Each row has a hidden value. The values are split into ranges, and the band after each row names the range that its value falls in. Each part has its own value, ranges and names.
[-215  174  313    8  239 -175  -42 -109  -59 -112 -145 -216  -42 -235
   50 -211  231  189  234 -292 -367  155   34 -218   33  -53   46 -208
 -225 -216  254 -350  -53  -68  -42 -173 -328  188]
<55>
[-198  -28  130   74 -128 -295 -100   17   90 -261  -48  320 -247 -454
 -170  193 -112  284  671  -36  -12 -231 -106 -544 -138  216 -148   14
 -668  -59   11  183 -222 -217 -118 -287 -305  147]
<55>
[-154  242  362 -155  274 -117  -77  -40   47   48 -131 -412  190 -267
  -61  -59  215   -1   22 -373 -438  404  -50  -91 -150   49 -179 -308
 -252  -27  190 -447  120   64  -58  -30 -133  -13]
<45>
[ -58 -105  -79 -275 -327  163   51  -23  348  194  154  220  162  593
   65   93 -424 -703 -494  165   61 -154 -106   95 -337  442 -304  457
  154   20    2   71   65   43  -16 -140  545 -551]
<42>
[-180  219  323 -101  291 -114 -100  -32   85    5 -115 -304  117 -147
   40  -95  231   34  119 -344 -371  301   30 -198   -8   -7 -144 -279
 -214  -68  164 -357  124   11  -61  -59 -158   30]
<57>
[-200  124   88   38 -231   84  -96   30  158  222  -99  150 -303  200
  200  159   23   36  -98  114    1  -24 -114 -109  235   -5  -86 -232
  -64  -32  -52   73   59 -129  159  116  -44   59]
<57>
[ 295  223 -140   81 -149  148   92  -77   38   74   48  138   72    5
  -56 -136   21  -60  -80  -88  117  107  -94  153   39   83 -364   38
  198  113  -39 -120  175   95  114   -5   88 -198]
<44>
[ 110   87 -161   91 -147  105    5   31  174   57   86  328  -47  161
   42   84  -16  -87 -105   27  111  -23   18  -14  190  113 -311   63
  106  139  -52   90  166  -23  140  -51  125 -193]
<50>
[-116 -312 -426  393 -653 -187  -55    4  336   81  317  262 -273  224
 -149  123  -95 -104 -409  352  753 -418   68 -272 -208  268   78  106
 -236   47   71  486 -126  -11  207  -99  244  308]
<44>
[-114  156   40    9 -105   81 -100   87  162  146  -69  250 -230  104
  201  180   21   58 -104   50 -120   39  -51  -57  290   -1 -166 -199
   15   76  -67   56  115 -129  155   24  -30  -48]
<55>
[-130 -249    0 -140 -201  236  119  -42  285  134   90  243  129  739
   -9  264 -158 -707 -455  177  -42 -164   41   21   59  379 -239  502
    3  -31  235    3   62  -55   78 -118  445 -551]
<57>
[  35 -106 -111   33 -230  180   83  -29  226  120  102  218   60  445
  -62  163  -36 -408 -313  112  134  -88   19   11  100  250 -277  269
   14   66  120   36  116   -1  128  -38  302 -328]
<59>
[-100  149  335    2  235  -80   47 -178  -70  -56 -140 -399  148 -156
 -119 -225  320   13  160 -348 -308  252    4 -139  -30    0  -66 -142
 -262 -197  342 -496   15   38  -50  -78 -222   72]
<42>
[-210   53   91   43 -280   89  -63   -5  166  260  -85   32 -246  260
  119  153   52  -68 -233  133   47  -18 -119  -76  148   36  -44 -199
 -108  -53   38   25   35  -85  165  138   22   66]
<42>
[ 292  249 -145   71 -107  146   92  -89   37   44   58  178   65   59
   21 -222   -2  -56  -14 -109  112   73  -61  128   67   56 -358   75
  276   72  -65 -115  187   87   87  -40   76 -208]
<59>
[-220  247  332 -130  310 -148 -124  -18   66  -19 -126 -246   56 -192
  122 -123  176   95  134 -339 -442  281   28 -193  -16  -28  -92 -295
 -164  -93  134 -336   88  -24  -69 -112 -202   57]
<50>
[ 275  373 -136   32    1   79   38  -53  -32  -29   22  271  -31 -121
  184 -336  -54  146   60 -162  -64   98  -48  163  102  -41 -280  -18
  424   59 -135 -128  156   33   75 -152  -61 -137]
<55>
[-234 -174 -106  238 -480  -67  -21  -54  184  180   84   44 -280  245
  -48  115   27  -94 -395  255  353 -218  -34 -144  -54  149  134  -48
 -220  -90  174  176 -121  -53  210   20   88  256]
<45>
[  86  -47 -143   67 -254  159   60   -3  214  156  102  169   54  299
 -105  185    4 -315 -373   94  155   -3  -17   67   68  221 -294  138
    9  146   82   28  144   37  168   16  279 -262]
<44>
[-113  242  120  -18 -104  106 -101   59  120  183 -138  189 -251   64
  217  151   35  112   26   12 -135   82 -128  -69  293  -42 -202 -278
  -13   35 -115    7  128 -125  133  104 -100  -26]
<50>
[ -21  254  105   -8 -235  197  -44   19   90  283 -159  108 -221   86
  122  164   44   45  -89   58  -51  122 -237   58  236  -18 -246 -285
   -1   59 -111  -45  135  -68  175  215  -39  -60]
<44>
[-107  121  306   75  119 -120   88 -241 -149  -72 -139 -410   66 -215
 -162 -301  302   77  157 -295 -220  175  -40 -118 -108    1   46 -117
 -283 -278  385 -486  -94   36  -24  -99 -279  192]
<44>
[-138   19  215   28   78 -205  -78  -11  132 -135  -45  -72   49 -308
 -241  136  138   75  411 -218  -97   65  -21 -428 -117  172 -236  -99
 -603   -1  146  -97  -12  -54 -104 -130 -171   52]
<59>
[-164 -284 -367  372 -557 -213  -81    6  336   56  292  224 -271  223
  -93   82  -59  -70 -333  296  682 -395  108 -330 -166  223   97   63
 -238   10   77  450 -109  -26  176 -113  191  332]
<59>
[-201   26  225  138  -24  -59   53 -184  -60  -24 -120 -159 -131   35
  -32 -147  241   60  134 -101  -87  -19   -5 -206  107  -10   89  -68
 -262 -286  315 -248 -108  -78   49  -67 -238  202]
<57>
[-111 -308 -449  418 -642 -238  -74    9  342   59  340  236 -266  158
 -160   87  -83  -60 -398  327  783 -411   90 -297 -254  261   94   71
 -245   60   65  497 -129    7  200 -117  227  364]
<44>
[ 553  685  -67  -32   80  195  137 -195 -207   42  -59   -9  157 -275
  159 -695   13  193  176 -389  -90  355 -209  399  -26 -148 -442 -124
  662   23 -215 -453  277  216   24  -11 -117 -193]
<42>
[-221  193  336 -124  316 -153 -160   43  154  -14 -112 -236  108 -212
   15   61  212   57  184 -341 -401  305   38 -289    4   28 -208 -315
 -338   12  118 -274  143  -26  -80  -65 -158    7]
<57>
[-280 -175 -167  259 -422 -125  -96   17  255  104  127  225 -361  270
   83  123  -20  -11 -281  265  368 -308   65 -274   48  113  141  -40
 -175  -72   83  323 -101 -121  191  -65   62  284]
<50>
[ 241  147 -147   89 -203  145   98  -60   57   93   65  171   49   40
  -97  -29    1 -109 -156  -26  127   71  -93  152   32  138 -346   77
  134  126   -4  -71  149   75  146   -4  124 -215]
<45>
[-131  216  121   17 -152  117  -81   18  110  230 -136   95 -255  143
  209   98   77   76  -56   33  -67   70 -129  -51  276  -59 -138 -288
   -2  -18  -65  -25  113 -100  155  149  -83   33]
<57>
[ 184  111 -159  107 -127  114   48  -31  135   62   95  182   47  150
  -20  -46   44 -121 -124  -42  150   34   17   33  116   99 -317   69
  139  113   -1  -22  187   53  123  -31  136 -179]
<59>
[  -5  248   35   -4 -239  174 -101   97  180  250 -111  271 -245   75
  148  253  -22   75   24   79   22   66 -207  -45  272    9 -346 -271
  -29  149 -230  111  186  -99  153  192  -10 -100]
<59>
[  70 -108 -115   47 -253  183  101  -19  199  141   99  179   90  343
 -162  242   -5 -396 -390  111  115  -21  -17   82   67  279 -305  233
  -38  128  149    2  118   24  167   -7  306 -339]
<45>
[-146  -57 -114 -322 -287   42  -43   48  370  104  179  412   30  484
  249   43 -578 -550 -403  180  -24 -241  -70   23 -365  416 -222  434
  242   11 -117  208    7  -38  -54 -296  469 -484]
<55>

Part 2:
[-368  557  -37  241 -160 -225  136 -463  -92   55  -34  116   63  243
  111 -322  -51  478  457  289   88  242  -25  228  415  -62  195 -213
  102  158 -310 -570  188 -382 -349 -152  -37  418]
<19>
[-271   99 -552   83   -9  360   94 -397 -357 -129  384 -298   40 -283
 -103   61  400  360  388  -11   77  100  251  142  -26 -558  296  157
  163  260   22 -346  171 -465  -80  500   -5  593]
<39>
[-316  440 -197  231 -119   94 -161 -831 -287  181    3   23  615 -214
  434 -256   52  139   48  180 -117 -149 -181   77 -127 -568  387 -230
 -138  175  -51 -703  384 -106 -303  -36  -88  291]
<38>
[-357  125 -306  183  -35  380 -177  126  101 -320  255 -414  564 -517
 -141  337  314    2  124  248  386   54 -185 -475   90 -434  -27 -111
   63   51  236  193  108  -19 -401  173  -56  431]
<38>
[-180  572 -279  211 -178 -256 -201 -580 -246    1  -67  169  169  105
  232 -192   -7  258 -110  159  185  275 -377  213  188  -18  260 -280
 -243  151   78 -460  392 -310 -198 -372  225  407]
<40>
[ 550   50   48   25 -224 -116   62  -68 -131   53 -302  311 -479  346
  -62  -75 -118 -161 -639  -49 -164  160   24  367 -389  207   76  105
 -206  321   45 -439 -225   40  387 -154  309 -491]
<40>
[-345  273 -378 -144 -156   22   32 -712 -420  120  -37   46  279 -242
  172   27  158  122  312  283  379   53 -217  375   96 -117  436 -265
 -142  245    8 -458  428 -443 -294  102  -86  712]
<25>
[ 236 -391 -327 -230  -18  528   49   38 -397 -103  248 -325  -91 -269
 -392  653  311 -315 -172 -116  302  -91  122   77 -389 -155  265  143
  -30  252  372  126 -206 -176  262  320   91  420]
<18>
[ 228 -473   31 -259  -66  465  331  641   80 -238  137 -328 -341 -158
 -609  626  206 -388   14   27  298  -56  305  -47 -259  119  -96  218
  200  220  190  403 -565   64  237  413   24  -11]
<18>
[ 406 -103  315   69 -315   65  231   15  156 -266 -211 -226 -354  175
   50 -218  -67  144  389   99 -117 -258   52  244  -99 -446   -7  552
  195  361  -11 -526 -497 -119  -51  525  -18 -302]
<39>
[-170  447  -72  223 -230 -113 -228 -388  180  -67 -121  195  192  175
  327 -290 -246  251 -204   79  -50  107 -208  -67   51 -225  134 -286
 -188  -22  121 -420  178   31 -196 -468  240 -103]
<34>
[ -59  146 -648  -18  -99  204 -183 -489 -325 -158  111  -57   45 -250
   98   40  214  245  -66  -12  218  251 -110  143 -119 -419  325   20
 -165  191  305 -401  373 -411  -60  161  213  434]
<39>
[ 523 -347  255   16  -53  421  121  757  366 -266  -19 -207 -331   56
 -386  320  -86 -338 -357  -45   10   74  239 -383 -364 -144 -229  273
  160   82  251  150 -647  283  237   88  187 -533]
<26>
[ 174  -32  555  172 -242   66  308  -41  240   63 -169   -8   13  279
  -87  -92  -54 -247   19  273   -8 -289  -99  -69  -42   -5   69 -331
   93  196 -315 -195 -634   17 -115 -119 -186 -287]
<25>
[-112  241  458  232 -191  -62  189  107  357   13  -98   75  -12  428
  -75 -113 -296   98  110  188  -89  -43  124 -121  181   62  -52 -235
  164   11 -237 -185 -387  155 -148 -374  -12 -214]
<19>
[ -18  102  220  238 -251   68 -123  -12  306  -68   -7   63  102  348
  -41   85 -240   10 -413  -70 -192 -241   61 -193 -115  -64   23 -272
  -81  -26   79  -22 -367  350   56 -502  173 -360]
<40>
[ 319 -383  452    5 -113  487  191  422  382 -117   75 -234 -198  228
 -235  244 -246 -228 -102 -154 -221 -355  412 -306 -368 -328  -31  152
  227   -3  140   26 -785  349  219   -4   61 -487]
<26>
[ 109  151 -137  121  225  273  151  240 -139  221  207  186 -106   14
 -361  186  116 -439 -726    3   37  587  186 -287 -329  288   60 -464
  -29   32  -32   60  -68   26  343 -465  271  -65]
<34>
[-380  348 -107  146  -59  233  -32 -185  297   17  -12  112  320 -167
  305 -320 -194  193    9  116 -267  113  244 -250 -173 -530   28 -125
   67  -52  -25 -488  229  248 -209  -69   57 -314]
<39>
[ 363 -162  -98 -233 -508 -124 -208   -4  140 -334 -370  150 -434  304
  -37  255 -271  115 -386 -112  146 -160  -99  406 -168  142   39  251
 -309  198  481 -119 -209  132  187  -93  369 -324]
<40>
[ 383 -193  201   80 -249  269   62  261  274 -288 -176 -226 -126  -58
  -30    4  -33  -65  -20   65 -151 -234  107  -67 -330 -486 -130  478
  117  265  139 -287 -446  212    4  450   15 -531]
<18>
[ 186  -95  129 -107 -531  -13 -267 -509   -4 -285 -316 -227  206   52
  348  115 -208  132  253   85  213 -673 -463  315  -26 -477  285  256
 -230  235  439 -407 -160  -56 -293  159   -3  174]
<38>
[ 583  -69  -30   75 -201    4  234  156   56 -137 -190  201 -723  297
 -234 -177   73  -49 -487  -39 -171  302  174  250 -345   92  -51  198
  -25  358  -68 -350 -403 -104  388  141  289 -639]
<26>
[ -30   73 -135  -27   69  288  155  266  110  206  -33  354 -168   60
 -258  100 -160 -108 -537   11 -198  474  592 -153 -368  119  -34 -189
   59    4 -112 -217   -3  300  263 -256  163 -450]
<19>
[ 246 -496 -135 -240  -30  590    3  533   -1 -156  147 -220 -192  -54
 -554  809  -35 -207 -309 -173  183  -11  479 -192 -363  -76   16  229
   88   45  404  265 -390  216  293   91  133   32]
<19>
[-296  156 -211    5  126  241  336  116 -142  147  267   43   33 -198
 -411  231  339 -331 -166  207  240  376  161  -95  -80  341   82 -517
   79  137 -210  197  -11 -119   90  -99   13  257]
<38>
[-264  285 -127  338  240  471  -87  -47 -145  139  411 -219  537 -244
  -58  155  100 -113 -167   21  -66  185  172 -528 -167 -475  152 -247
  130  -59   55 -137  107   72  -82 -239   37  345]
<34>
[ 415 -325  319 -170 -140  231  273  711  276 -194 -170 -128 -298  -23
 -439  412   10 -563 -231  191  300   20  -12 -129 -236  290 -211   68
   69  196  148  303 -603  207  146  118   60 -351]
<38>
[ 210    3   44   87 -390   23 -169   79  252 -433 -303 -193  -85   86
   84   -1 -205  447  296  138   74 -108  -26   70   97 -529  -90  595
   71  216  247 -472 -154    5 -300  351   39 -133]
<19>
[-139  293 -542   -9 -291 -119 -202 -543 -144 -144 -204  210  154 -183
  134  -50  206  151 -229  298  461  305 -502  187   90    6  246 -404
 -360  221  135 -302  413 -389 -283 -106  128  293]
<25>
[ 161 -206 -157   15    3  327  322  139 -339 -239  401 -510 -357  -25
 -544  413  448   23  427    2  390   74  129  128  103 -111  176  236
  280  330   61  108 -412 -591   88  465    9  719]
<26>
[ 145  -91 -317 -169  -21  304   95  155 -285 -132  -22 -216   -6 -480
 -224  342  315 -235   39  220  373  217  -22  109 -228 -140   43  299
   20  352  209 -130   98 -176  -32  546   -8  298]
<38>
[-138  307 -256  -44  106   62  169  215  -17  -89   62   21  -64 -211
 -196   71  163 -167   26  336  585  747 -240 -172  190  263    0 -351
   19   55   79   59  221 -371 -163 -161  184  431]
<39>
[  23  276 -213   75 -187 -153   46 -420 -199   25 -150  210   29   21
  -29  -68  235 -114 -251  345  453  332 -516  149  115  267  254 -590
 -259  251  -98 -216  106 -467 -167 -268   67  302]
<25>
[-233   30 -236 -116 -295  198 -186  118  298 -443 -214 -264  364 -502
   96  200   30  191  396  385  479  -19 -231 -158  141 -468  -99  235
    5  128  343 -117  193   21 -572  446  -96  179]
<25>
[-251  295 -298  120  119   79  246  310  -68   -3  203   88 -144  -27
 -511  207  267  -11 -117  252  363  745  161 -144  206  417  -60 -384
  133  104 -199  148   77 -258  -13 -195  110  345]
<19>
[-517   51 -278 -225 -176  336 -239   -1  181 -253    9 -260  585 -530
  114  415  -82   65  330  222  428 -162  -85 -217   47 -398   59    0
  -36  -57  466   67  316  193 -456  143  -42  412]
<38>
[ 340 -585 -347 -326 -133  653 -145  271  -26 -209  -35 -176   23 -407
 -336  734  146 -371 -526  -50  300  -97  140 -194 -573 -277   93  132
 -145  152  512  151 -217  176  171  303   65 -108]
<25>
[ 224 -297 -168  -64 -241  303 -146 -331 -375 -216  183 -417  122  -64
 -200  580  266 -156  -41  -68  414 -440 -330  127 -120 -240  395  -24
 -170  255  421   98 -307 -320   19  108   43  638]
<38>
[ 333 -101  393  -11 -239  125  -26  335  593 -171 -264  131 -152  296
   15   13 -421 -286 -482   31   14  -30 -116 -347 -228   14 -104 -244
 -106 -104  257   21 -493  360   70 -496  267 -691]
<39>
[-125  490  410  167 -115 -191  252  196  438   28 -280  218  -71  205
  179 -463 -357   45  187  344  -97  306   40  -68  139   55 -191  -79
  161   40 -230 -429  -56  173 -225 -223   78 -410]
<34>
[-146  330 -576   35 -289  -91 -263 -684 -208 -124 -204  185  253 -231
  250 -123  202  226 -181  285  380  250 -498  202   55 -188  300 -324
 -361  244  138 -470  490 -406 -331  -33   93  320]
<25>

Next part:
[-300   14   46  184   97  281   80  -81  149    4 -264 -206 -299 -170
  -37 -141   84 -125 -250   22   11   56  -74   28    8   90  161  115
   19  212 -139 -145  125  -14   23  109 -176 -169]
nize
[ -42  -25    9   -4   24   81  195  -88   86  -10  -69   23 -260 -106
   64   46   75  -58  -43  111   88   62 -300   15  -39  -22  235   -4
   29  120   82 -214   67 -125  -73  181  -70    6]
nekis
[ 246   98   10 -394   98    9   96   48 -243  110  259  455   -3   57
   94  185   17  -68   93  -32  129  -33 -295   93   21 -201  253  -83
  -48 -117  174   -7  -30 -217  -70  -18  198  -83]
guka
[ 133  -79  -40 -376  -14  110 -150   24 -134 -164  122    8  321  -39
   -9  104   67   81  118  197  -23 -264  182   24 -107  -40 -166   67
    6   45  -44   25 -188  376  124  -13  258  -99]
guka
[ 109  113   42 -476   24  149  -41  120 -230   24  155  167  269   80
  103  -92  131   99    9   31  -94 -231  296   11 -120  126 -115  125
   54 -229    4  107 -270  195  -16    6  274 -175]
pade
[-199  -14  -73 -203   93  275 -173    9  102  -99 -265 -368  274  -80
  -67  -80 -115 -119    3  206  207 -249  183  213  -89  298  -59  308
  -96  239 -110   99  -85  202  -35   89   37 -162]
ropa
[  57  221   35 -398  112  134   71  -10 -202    0  193  264  -18  -72
   58   55   43  -76  -16   95   96 -152 -170  122 -124   83  304  122
   41  -64  151  -69  -78  -89 -102   57  270  -80]
pade
[ 238 -133 -184  -18  -30   72  376  -85  -45  219  -14  196 -165   45
  148   73   94 -118 -169 -184  133   60 -428  -25   23 -562  432 -229
  -71 -162 -143   36   69 -421  117   96  -99 -343]
ropa
[ 370 -394 -268 -473 -148   14 -210   88  -19 -152  -69 -227  760  142
   60  181  -57  138  324  243  142 -363  344   65  -91 -202 -456   10
 -161   31 -192  273 -323  459  177   16  161 -156]
piv
[ -36  299   38 -133  119  188   70  -73 -190  -13   24   38   -2  -94
  -26 -138  177 -109  -33  102    0 -136   83  161 -189  288   39  198
   41  -38   68   20 -108  217  -46   43  153  -92]
pade
[ -15   65   38 -153   25  145   69   64   32   69 -176  -59   24   71
  128 -147   87   27    6   60   44  -10  189   73  -76  275 -120  151
  -10  -19   29   15 -120   45 -164  131  -54  -30]
guka
[  26   16  102 -175  -49  196   50   62   -4  -13  -27   33  -41   51
  169 -107  160  180  -68   73 -103   12  268  -65 -119  143 -127   95
   99    0    1 -115 -128   90  -70  108   37  -15]
mit
[ -46  137  136  -81   66  129   49   -9 -109  -18  102  147 -113  -34
   30  -52  160   29   -2   83  -86   24   32   24  -69  133  -41   50
   73   21  136 -131  -49  134  -40   57   93   13]
Fozod
[-154    9   55  307  133  183  125  -28   72  184 -246  -31 -302    1
  -34 -123   97 -175 -137 -164   38  229 -115   65  152  -64   21  -57
  -98  139  -83   -3  184 -102   21    9 -305 -177]
piv
[ 217 -257   -4 -385 -108  336 -269  188  -62  -61   50   43  358  185
  162   90  -34  291  -62    2  -35  -91  518  -68  -25 -312 -288   10
  -40  129 -280   82 -147  101  189 -121  156 -234]
Res
[ -36  229   82  -66  151  281  -35  -66 -240  -23  146  179 -100 -113
  -82  -10  126 -106 -129   -2  -26  -48    6  118  -73  -35  132   77
   20  102  -22  -31   41  114  116 -107  174 -183]
pade
[   8  -65   29  133   78  208  -12    3  -62   91  -53   71  -97   24
  -41   -5   99  -61 -100 -142  -30  118   27   14  116 -274  -71 -110
  -83  128 -155   42  107   43  182 -108 -113 -234]
piv
[ -21  101    8  206  103  187  147  -95  -85  107  -94   50 -221  -53
  -37  -89  184 -152 -136 -102   -9  108  -82   76    9 -111   64  -40
  -43   51  -92   13   97   29  104  -25 -124 -199]
Res
[-113  -61  136  -46   -8  265  -75   57   40  -58  -29  -25  -62    8
   70  -68   89  152 -111   64 -112   53  245  -61  -25   34 -154   61
   67  166  -57 -146  -26  119   39   41    6  -58]
Fozod
[ 167   98   13 -247   21   96  247   18 -121  152   91  315 -165   54
  199   11  115    0  -96  -64   52   37 -188    8  -58 -120  288  -34
   32 -173   67  -69  -43 -302 -102   98   65 -121]
nize
[ 101  144  -97 -214   64  123  -18  -70 -185  -70   -9  -83  296  -51
  -55  -52  121 -101  116  174   71 -262  161  202 -197  182 -133  169
  -48  -28  -10  165 -194  389   46   17  183 -129]
pade
[-140  -33   69   87  107  290 -150  -16   -4  -56  -84  -73  -64  -81
 -106    3   33  -60  -95   16   -2   35  103   62   58  -74  -85   43
  -50  311 -135  -42  111  174  155  -90  -43 -156]
piv
[-143  229    1  -70  152  184   14  -71  -79  -20 -126 -132   44 -118
  -83 -147   94 -185   -2  131   81 -152   54  214 -127  354    0  239
  -27   56   32   59  -71  241  -60   67   56 -103]
pade
[128  -8  36 -62 -43 125 155   3 -59  57   5 120 -98  58 143 -54 204 100
 -59 -14 -83  66  88 -62 -73 -79 -49 -45  50 -60 -18 -67 -68  27  12  71
 -16 -78]
mit
[-313 -182  -77  275    0  292  252  -64  418  126 -576 -426 -353  -79
  119 -211   -8 -122 -349  -33  164  143 -149    2   33   33  269  107
  -44  199 -263 -121  154 -352  -78  286 -439 -234]
pade
[ 111  145   25 -407  103  145  151   37 -166  131  204  400 -129   15
  145  110  -35  -77  -99  -51  171  -35 -338   85  -29 -149  499   14
    3  -90  130  -79   14 -449 -127   58  194 -153]
ropa
[ -94    1   15  261  115  154    8 -126  -33  -26  -75  -56 -140 -119
 -156   13  117 -163  -12   26   12   77 -113   98   48 -117  -54  -54
  -70  249  -49  -35  139  219  172  -44 -104 -115]
nekis
[ -63  -37   45 -126  -13  381 -113   72  103  -41 -219 -170   42   49
  131  -93  -17  117 -146   86   71   10  376   67 -101  133 -121  210
  -15  245 -163  -40  -43    3  -42   47  -37 -101]
Res
[ 138   -7  -49 -530  -24  196 -132   34 -188 -161  198   57  360  -37
   46   76   43  107   22  194   -7 -350  211   26 -195  -28  -10  140
   54  -26  -61   32 -240  263  105    7  382 -173]
ropa
[ -55   42    7  -38    1  367   13   31  126   38 -316 -200  -28   70
  163 -156   -4   43 -156   63  150   62  303  138 -136  214  -50  235
  -41  202 -130   -6  -28 -108 -128  107 -123  -88]
nize
[ -49  182   -4   42  100  254  138 -151 -127   -6   22   57 -200 -154
  -43  -44  144 -152 -180   23   38  -32 -148  104 -127  -49  282   68
   30   91  -42  -70   68   -1   86   24   66 -190]
ropa
[ 150   54  -59 -118  -28  142  176  -12  -54   85 -112    5   35   74
  158 -113  159   23  -41   20   37  -28  133   59 -147   50  -36   65
   -8 -111  -55   61 -136   19  -46  106  -17 -124]
nize
[ 197 -350  -90 -464 -205  -54  154  186  146   75 -121  -62  285  205
  325  -56   88  272   80   66  -54 -149  194 -209  -36  -33 -195  -34
   40 -305  -65   25 -329    4 -104  278  -16 -103]
mit
[ 258  -43  -66 -238  -50  157  -84  -18 -181 -121   99   38  279   27
   35   83  129  103   94  141  -18 -160  265   51 -163 -130 -224   22
  -17   56  -91   70 -167  351  166  -55  196 -105]
guka
[ 201   97   27 -287   26  182  -12   34 -259   13  196  259  106   48
   72   32  138   62  -22   -7  -51  -88  150   34  -98 -129  -24    6
   18  -73  -27   42 -119  106   89  -78  221 -161]
nize
[ -20 -100  -68 -569   74 -222   82  166   67  111  -94  -19  315   58
   82  -16  -52  -97  289  129  144 -293 -206   51   90  313  -17   92
  -72 -305  213  111 -269   45 -285  268   57  -40]
piv
[ 135   52  -48 -295   79    6  -36  -18 -202  -58  131  104  230  -49
  -62   91   88  -83  185  136   44 -216  -42  117  -60   11  -70   29
  -45  -41   77   80 -139  306   55  -11  207  -83]
guka
[ 261   13  -57 -419   10 -119  246   58 -114  148  108  305   50   98
  190   87   71  -25  154   20  121  -77 -283   33  -23  -54  181  -66
  -26 -278  198   11 -151 -194 -179  162   98  -33]
piv
[ -42   26   -8  -30  -50  189  267  -98  125  -22 -173  -90 -280 -108
  176  -90  152   31 -187  134   34   25  -91  -24 -184  107  247  114
  109   48  -25 -231  -23 -129 -108  254  -71  -29]
Res
[ 167   88   -7 -251   -4  247  -77   34 -169  -36   20   34  233   75
   85  -48  109   89   12   85    6 -119  376  107 -177   71 -208  136
  -13   20  -76  102 -176  233   42  -40  162 -118]
nize
[ -47  183   53  138  132  185   54 -122 -133  -12  -13   50 -179 -122
 -100  -42  179 -147  -47   34  -10   41  -47  127  -56   41   19   40
  -11  146   10  -46   76  194   77  -37   -6  -83]
guka
[ 275 -240  -83 -272 -131  194 -198   62  -51 -154   29  -71  441  142
  104  134   -6  229  150  193   51 -121  411   44 -131 -193 -393   15
  -69  180 -131   79 -189  302  157  -32  151  -66]
Fozod
